Here is a tiny trained network, its code and every weight. The questions are about switching its units off for an input and a class, where a switched-off unit gives its printed mean instead of its output.

import numpy as np


def w(rows, s, z=0):
    codes = np.array(rows[::2]) - 128.0
    scale = np.full(codes.shape[1], s)
    scale[-1] = z or s
    return codes * scale


def f(y):
    return y / 2 * (1 + np.tanh(0.7978845608 * (y + 0.044715 * y**3)))


def log_softmax(a):
    a = a - a.max(-1, keepdims=True)
    return a - np.log(np.exp(a).sum(-1, keepdims=True))


def net(x, mask):
    res = np.array(x, float).reshape(1, 4) / 4 @ E
    y = f(res @ A[0][:, :-1].T + A[0][:, -1])
    res = res + np.where(mask, y, B[0][:, -1]) @ B[0][:, :-1]
    return log_softmax(res[-1] @ U[:, :-1].T + U[:, -1])


A, B = {}, {}
E = w([
[99,148,119,106,131,188,182,3],'x0',
[159,169,97,13,33,148,69,105],'x1',
[178,147,199,162,198,120,63,47],'x2',
[52,97,216,111,135,178,77,137],'x3',
],0.012)
A[0] = w([
[165,176,138,56,119,128,82,114,220],'neuron 1',
[228,176,44,140,124,29,222,108,81],'neuron 2',
[28,32,208,86,131,224,83,169,175],'neuron 3',
[224,147,191,165,186,81,1,44,76],'neuron 4',
[161,100,140,114,154,63,55,215,27],'neuron 5',
[149,118,77,108,77,139,31,96,42],'neuron 6',
[100,124,119,106,168,198,167,41,88],'neuron 7',
[61,88,60,90,119,162,154,174,53],'neuron 8',
[127,122,111,175,91,41,46,157,150],'neuron 9',
[137,81,150,131,89,89,170,185,60],'neuron 10',
[115,41,162,193,166,36,191,85,52],'neuron 11',
[123,62,161,188,219,133,245,106,95],'neuron 12',
[100,134,134,196,123,129,182,157,105],'neuron 13',
[171,166,110,72,65,137,82,76,72],'neuron 14',
[115,102,97,85,157,191,224,42,3],'neuron 15',
[85,111,138,190,171,94,127,120,149],'neuron 16',
[78,142,207,78,103,107,106,117,93],'neuron 17',
],0.0096,0.0046)
B[0] = w([
[163,131,154,104,119,83,163,187,203],'neuron 1',
[127,194,133,227,164,67,101,82,239],'neuron 2',
[148,166,133,234,145,51,166,74,233],'neuron 3',
[49,141,40,90,12,136,168,109,250],'neuron 4',
[157,37,113,171,125,166,62,93,187],'neuron 5',
[144,135,214,76,150,158,110,188,177],'neuron 6',
[156,83,142,179,106,171,79,100,212],'neuron 7',
[65,157,76,98,82,150,159,134,184],'neuron 8',
[159,90,120,141,115,164,93,81,184],'neuron 9',
[86,94,137,104,47,160,114,109,160],'neuron 10',
[153,114,150,88,131,125,128,186,208],'neuron 11',
[154,145,164,113,85,131,151,190,247],'neuron 12',
[144,161,130,88,83,147,118,140,175],'neuron 13',
[165,137,151,133,98,120,127,200,202],'neuron 14',
[124,58,134,151,117,218,51,121,210],'neuron 15',
[156,151,150,111,121,120,157,182,189],'neuron 16',
[148,170,131,136,133,98,121,141,164],'neuron 17',
],0.011,0.014)
U = w([
[181,146,219,93,119,137,129,233,105],'0',
[158,1,145,165,125,196,31,82,124],'1',
[139,216,165,200,152,56,118,75,114],'2',
[26,144,46,90,70,158,174,135,151],'3',
[185,114,134,110,139,91,198,80,253],'4',
[83,106,136,70,224,152,142,98,92],'5',
[97,87,153,93,240,187,88,146,98],'6',
],0.0097,0.011)

Each question gives the input, the list of numbers given to net, and the class t.
The units are the neurons (one row each of A and B). Each row of codes is followed by its name. A weight is (code - 128) times the scale printed after its matrix; where a second scale follows, it is the last column's (A, B and U).
mask holds one flag per neuron, in row order. A switched-off neuron (its flag False) gives its mean, the last column of its row in B, instead of its output. The means were averaged over made-up inputs and are rounded, as every weight is.
A unit's drop is (log p(t) with every unit on - log p(t) with that unit switched off) / (log p(t) with every unit on - log p(t) with every unit switched off).
The circuit of an input: a set's keep is (log p(t) with only the set's units on - log p(t) with every unit switched off) / (log p(t) with every unit on - log p(t) with every unit switched off). Starting from the 12 units with the biggest drops (on a tie, the unit counted first), units are removed one at a time, each time the one whose removal leaves the highest keep (on an exact tie, the one counted first), for as long as the keep stays at least 0.8.
units of the circuit, in order: the units of the circuit, biggest drop first
most important unit: the unit with the biggest drop
k most important neurons: the k neurons with the biggest drops, biggest first
drop when u is switched off: that unit's drop, to one decimal
input [-6,-3,-7,-7], class 2: 2 most important neurons	neuron 2; neuron 4
input [7,1,-6,-1], class 1: 2 most important neurons	neuron 15; neuron 4
input [7,-7,6,2], class 0: 2 most important neurons	neuron 12; neuron 16
input [5,5,-2,-1], class 0: units of the circuit, in order	neuron 14
input [-7,6,-5,-7], class 1: 3 most important neurons	neuron 5; neuron 9; neuron 3
input [6,6,-2,-1], class 0: 4 most important neurons	neuron 14; neuron 1; neuron 5; neuron 6
input [7,-8,4,8], class 0: 3 most important neurons	neuron 12; neuron 11; neuron 16
input [6,5,-1,-4], class 1: 2 most important neurons	neuron 15; neuron 12
input [-2,-2,5,5], class 2: 2 most important neurons	neuron 3; neuron 8
input [-6,2,4,5], class 1: 3 most important neurons	neuron 5; neuron 2; neuron 9
input [-6,-1,1,7], class 2: 3 most important neurons	neuron 3; neuron 15; neuron 7
input [7,-1,-7,6], class 1: 4 most important neurons	neuron 15; neuron 4; neuron 7; neuron 2
input [-6,4,-6,-2], class 1: 2 most important neurons	neuron 4; neuron 5
input [-2,-6,-2,-8], class 2: units of the circuit, in order	neuron 2
input [8,-4,-8,1], class 1: 2 most important neurons	neuron 15; neuron 4
input [4,-3,7,-6], class 3: 2 most important neurons	neuron 4; neuron 3
input [0,3,3,2], class 4: units of the circuit, in order	neuron 12; neuron 2; neuron 15
input [5,3,7,-6], class 3: drop when neuron 3 is switched off	0.5
input [-8,6,-8,4], class 1: drop when neuron 5 is switched off	1.1
input [-3,-4,5,2], class 3: drop when neuron 5 is switched off	0.0
input [4,-6,-2,-3], class 0: drop when neuron 12 is switched off	0.1
input [-3,0,1,-7], class 2: most important unit	neuron 2
